Below is a small trained network, with its code and all its weights. Each question gives an input and a class and asks what happens when units are switched off, that is, made to give their printed mean instead of their output.

import numpy as np


def w(rows, s, z=0):
    codes = np.array(rows[::2]) - 128.0
    scale = np.full(codes.shape[1], s)
    scale[-1] = z or s
    return codes * scale


def norm(h):
    return h / np.sqrt((h * h).mean(-1, keepdims=True) + 1e-5)


def f(y):
    return np.maximum(y, 0)


def log_softmax(a):
    a = a - a.max(-1, keepdims=True)
    return a - np.log(np.exp(a).sum(-1, keepdims=True))


def net(x, mask):
    res = np.array(x, float).reshape(1, 5) / 4 @ E
    u = 0
    for l in range(2):
        y = f(norm(res) @ A[l][:, :-1].T + A[l][:, -1])
        res = res + np.where(mask[u : u + 7], y, B[l][:, -1]) @ B[l][:, :-1]
        u += 7
    return log_softmax(norm(res)[-1] @ U[:, :-1].T + U[:, -1])


A, B = {}, {}
E = w([
[82,109,163,207,222,117,41,156,174,121],'x0',
[194,99,160,127,154,176,200,157,178,250],'x1',
[109,199,102,194,147,118,175,210,46,110],'x2',
[149,251,174,64,65,187,103,148,123,50],'x3',
[216,117,108,96,103,39,128,112,50,46],'x4',
],0.0033)
A[0] = w([
[135,164,115,149,93,185,151,146,151,149,50],'L0N1',
[150,175,128,139,161,180,215,199,98,171,147],'L0N2',
[136,49,89,176,181,57,176,143,146,195,100],'L0N3',
[156,156,122,124,97,68,144,141,52,65,41],'L0N4',
[178,77,109,64,130,67,132,76,146,110,254],'L0N5',
[77,139,129,210,185,102,72,172,139,83,114],'L0N6',
[166,164,94,128,113,47,144,146,3,34,96],'L0N7',
],0.0054,0.0027)
B[0] = w([
[130,108,108,109,79,125,113,137,167,111,165],'L0N1',
[193,153,119,175,87,157,68,132,137,153,229],'L0N2',
[97,107,151,74,168,79,173,105,89,47,235],'L0N3',
[87,115,122,76,135,120,166,108,177,116,195],'L0N4',
[169,132,122,163,107,176,100,171,136,198,255],'L0N5',
[132,184,108,162,141,164,83,125,37,106,223],'L0N6',
[104,49,131,58,124,58,255,111,201,103,247],'L0N7',
],0.0064,0.0048)
A[1] = w([
[66,249,153,15,65,143,119,97,233,41,17],'L1N1',
[129,13,111,169,211,74,198,109,122,238,17],'L1N2',
[201,203,61,167,23,190,142,127,112,206,7],'L1N3',
[70,166,42,136,37,238,172,176,106,218,50],'L1N4',
[225,61,109,126,103,147,44,72,146,196,158],'L1N5',
[152,19,213,95,203,109,130,87,133,119,101],'L1N6',
[82,138,154,85,217,2,151,165,104,88,53],'L1N7',
],0.0035,0.0014)
B[1] = w([
[76,34,106,126,192,76,216,143,154,97,246],'L1N1',
[67,114,103,29,112,49,181,81,148,3,246],'L1N2',
[187,116,151,113,93,155,78,140,166,173,240],'L1N3',
[163,73,135,141,34,175,111,104,155,149,218],'L1N4',
[162,199,149,171,59,129,153,188,160,178,252],'L1N5',
[166,129,100,91,36,106,183,151,160,126,237],'L1N6',
[161,137,164,111,78,132,105,124,190,213,223],'L1N7',
],0.0049,0.003)
U = w([
[92,83,123,54,138,72,229,127,167,79,220],'0',
[188,161,141,160,76,207,111,174,165,200,125],'1',
[51,174,123,183,254,156,88,131,50,97,5],'2',
],0.0077,0.0016)

Each question gives the input, the list of numbers given to net, and the class t.
The units are the neurons (one row each of A and B). Each row of codes is followed by its name. A weight is (code - 128) times the scale printed after its matrix; where a second scale follows, it is the last column's (A, B and U).
mask holds one flag per neuron, layer by layer. A switched-off neuron (its flag False) gives its mean, the last column of its row in B, instead of its output. The means were averaged over made-up inputs and are rounded, as every weight is.
A unit's drop is (log p(t) with every unit on - log p(t) with that unit switched off) / (log p(t) with every unit on - log p(t) with every unit switched off).
The circuit of an input: a set's keep is (log p(t) with only the set's units on - log p(t) with every unit switched off) / (log p(t) with every unit on - log p(t) with every unit switched off). Starting from the 12 units with the biggest drops (on a tie, the unit counted first), units are removed one at a time, each time the one whose removal leaves the highest keep (on an exact tie, the one counted first), for as long as the keep stays at least 0.8.
circuit, biggest first: the units of the circuit, biggest drop first
k most important neurons: the k neurons with the biggest drops, biggest first
k most important neurons of layer l: the k neurons of layer l with the biggest drops, biggest first
drop when u is switched off: that unit's drop, to one decimal
input [3,6,8,-8,-8], class 2: circuit, biggest first => (L0N7, L0N3, L0N6)
input [-3,-3,6,-6,-7], class 2: 2 most important neurons => (L0N7, L0N3)
input [6,-5,-7,0,5], class 1: circuit, biggest first => (L0N5, L0N3)
input [-4,-5,-8,-5,-3], class 1: circuit, biggest first => (L0N5, L0N7)
input [6,-5,-6,-8,-1], class 2: circuit, biggest first => (L0N7, L0N6)
input [8,-3,3,6,0], class 2: circuit, biggest first => (L0N6)
input [8,-1,-7,-4,8], class 1: 4 most important neurons => (L0N7, L0N5, L1N5, L1N1)
input [7,8,2,1,1], class 2: 3 most important neurons => (L0N7, L0N3, L0N5)
input [-3,-5,-3,-2,-1], class 1: 2 most important neurons => (L0N5, L0N3)
input [0,1,7,-5,-7], class 2: 2 most important neurons => (L0N3, L0N7)
input [-3,6,-7,-3,6], class 1: 3 most important neurons => (L0N5, L0N7, L1N5)
input [-7,-2,-8,0,3], class 1: 2 most important neurons of layer 0 => (L0N5, L0N3)
input [6,2,6,2,-1], class 2: 2 most important neurons => (L0N6, L0N5)
input [7,6,-2,4,8], class 1: most important neuron of layer 0 => (L0N3)
input [6,-6,-8,-4,4], class 1: drop when L0N5 is switched off => 0.3
input [8,6,6,-2,-3], class 2: drop when L1N3 is switched off => 0.0
input [-6,-2,-6,1,-5], class 1: drop when L0N7 is switched off => 0.3
